Below are the code and all the weights of a small trained network. Each question names an input and a class and asks about switching units off, where a switched-off unit gives its printed mean instead of its output.

import numpy as np


def w(rows, s, z=0):
    codes = np.array(rows[::2]) - 128.0
    scale = np.full(codes.shape[1], s)
    scale[-1] = z or s
    return codes * scale


def f(y):
    return y / 2 * (1 + np.tanh(0.7978845608 * (y + 0.044715 * y**3)))


def log_softmax(a):
    a = a - a.max(-1, keepdims=True)
    return a - np.log(np.exp(a).sum(-1, keepdims=True))


def net(x, mask):
    res = np.array(x, float).reshape(1, 3) / 4 @ E
    y = f(res @ A[0][:, :-1].T + A[0][:, -1])
    res = res + np.where(mask, y, B[0][:, -1]) @ B[0][:, :-1]
    return log_softmax(res[-1] @ U[:, :-1].T + U[:, -1])


A, B = {}, {}
E = w([
[160,90,134,115,225,92,39,193,200],'x0',
[71,173,120,2,170,80,155,95,179],'x1',
[171,222,30,172,74,94,82,79,167],'x2',
],0.0082)
A[0] = w([
[170,118,168,235,105,159,76,183,53,103],'neuron 1',
[42,170,116,170,84,173,187,93,66,87],'neuron 2',
[167,159,152,134,120,154,130,176,106,254],'neuron 3',
[14,161,124,126,75,146,190,41,67,88],'neuron 4',
[57,41,217,35,110,162,151,165,115,107],'neuron 5',
[77,156,112,128,48,186,155,102,112,80],'neuron 6',
[177,225,17,126,95,82,78,99,145,115],'neuron 7',
[84,89,224,88,150,199,159,204,73,112],'neuron 8',
[176,83,117,251,126,195,136,160,106,105],'neuron 9',
[204,205,41,176,86,56,95,70,186,97],'neuron 10',
[169,91,117,101,177,94,46,190,227,96],'neuron 11',
[110,3,190,108,175,128,178,133,104,124],'neuron 12',
[144,67,136,126,193,89,5,142,176,120],'neuron 13',
[52,73,241,132,170,126,196,164,94,91],'neuron 14',
[20,176,122,55,172,78,140,71,150,131],'neuron 15',
[93,145,154,117,53,202,215,69,102,100],'neuron 16',
[27,173,128,45,157,49,158,101,158,95],'neuron 17',
[178,88,133,107,151,104,44,219,217,112],'neuron 18',
[209,84,175,226,101,166,79,151,49,121],'neuron 19',
],0.0057,0.0082)
B[0] = w([
[86,92,75,71,56,122,75,164,167,197],'neuron 1',
[145,134,149,122,85,125,133,166,125,168],'neuron 2',
[146,101,126,122,180,178,170,50,151,254],'neuron 3',
[141,155,158,109,64,141,141,205,107,183],'neuron 4',
[111,127,108,169,169,66,108,123,116,206],'neuron 5',
[131,183,142,111,85,93,120,255,48,148],'neuron 6',
[111,126,98,200,203,67,134,144,114,212],'neuron 7',
[140,133,101,199,188,68,129,151,149,212],'neuron 8',
[77,106,64,76,77,113,70,141,154,194],'neuron 9',
[146,145,129,195,182,52,123,158,111,213],'neuron 10',
[151,157,168,90,84,139,145,190,89,203],'neuron 11',
[141,130,130,165,169,98,139,137,122,211],'neuron 12',
[143,165,179,84,73,173,143,157,52,213],'neuron 13',
[135,152,118,190,179,43,101,153,85,199],'neuron 14',
[65,77,81,40,89,154,91,102,169,196],'neuron 15',
[157,164,166,111,73,148,145,187,98,182],'neuron 16',
[65,80,69,70,67,117,59,153,183,183],'neuron 17',
[144,181,167,108,88,171,143,183,93,210],'neuron 18',
[66,62,87,82,75,124,83,121,159,217],'neuron 19',
],0.0085,0.0073)
U = w([
[72,71,79,82,93,138,79,121,188,76],'0',
[149,145,118,207,186,44,129,138,111,77],'1',
[178,188,196,97,83,191,155,183,68,95],'2',
[158,107,143,133,172,208,167,6,162,254],'3',
],0.011,0.0071)

Each question gives the input, the list of numbers given to net, and the class t.
The units are the neurons (one row each of A and B). Each row of codes is followed by its name. A weight is (code - 128) times the scale printed after its matrix; where a second scale follows, it is the last column's (A, B and U).
mask holds one flag per neuron, in row order. A switched-off neuron (its flag False) gives its mean, the last column of its row in B, instead of its output. The means were averaged over made-up inputs and are rounded, as every weight is.
A unit's drop is (log p(t) with every unit on - log p(t) with that unit switched off) / (log p(t) with every unit on - log p(t) with every unit switched off).
most important unit: the unit with the biggest drop
top k neurons: the k neurons with the biggest drops, biggest first
drop of u: that unit's drop, to one decimal
input [6,-6,2], class 0: most important unit	neuron 19
input [-7,6,6], class 2: top 3 neurons	neuron 4; neuron 16; neuron 6
input [7,0,-6], class 2: top 2 neurons	neuron 13; neuron 18
input [7,-7,-1], class 0: top 3 neurons	neuron 19; neuron 1; neuron 9
input [0,-7,-7], class 0: top 2 neurons	neuron 19; neuron 1
input [8,2,-8], class 1: top 3 neurons	neuron 8; neuron 5; neuron 14
input [-8,4,7], class 2: top 4 neurons	neuron 4; neuron 16; neuron 6; neuron 8
input [7,-6,3], class 2: top 2 neurons	neuron 13; neuron 18
input [-7,4,7], class 1: top 2 neurons	neuron 7; neuron 10
input [-7,-7,7], class 0: top 3 neurons	neuron 19; neuron 9; neuron 1
input [7,2,-6], class 2: top 3 neurons	neuron 13; neuron 18; neuron 11
input [7,-3,-5], class 2: top 3 neurons	neuron 13; neuron 18; neuron 11
input [0,2,-4], class 1: drop of neuron 5	0.2
input [7,0,-8], class 1: most important unit	neuron 8
input [8,-2,6], class 2: drop of neuron 11	0.2
input [8,5,4], class 2: drop of neuron 13	0.1
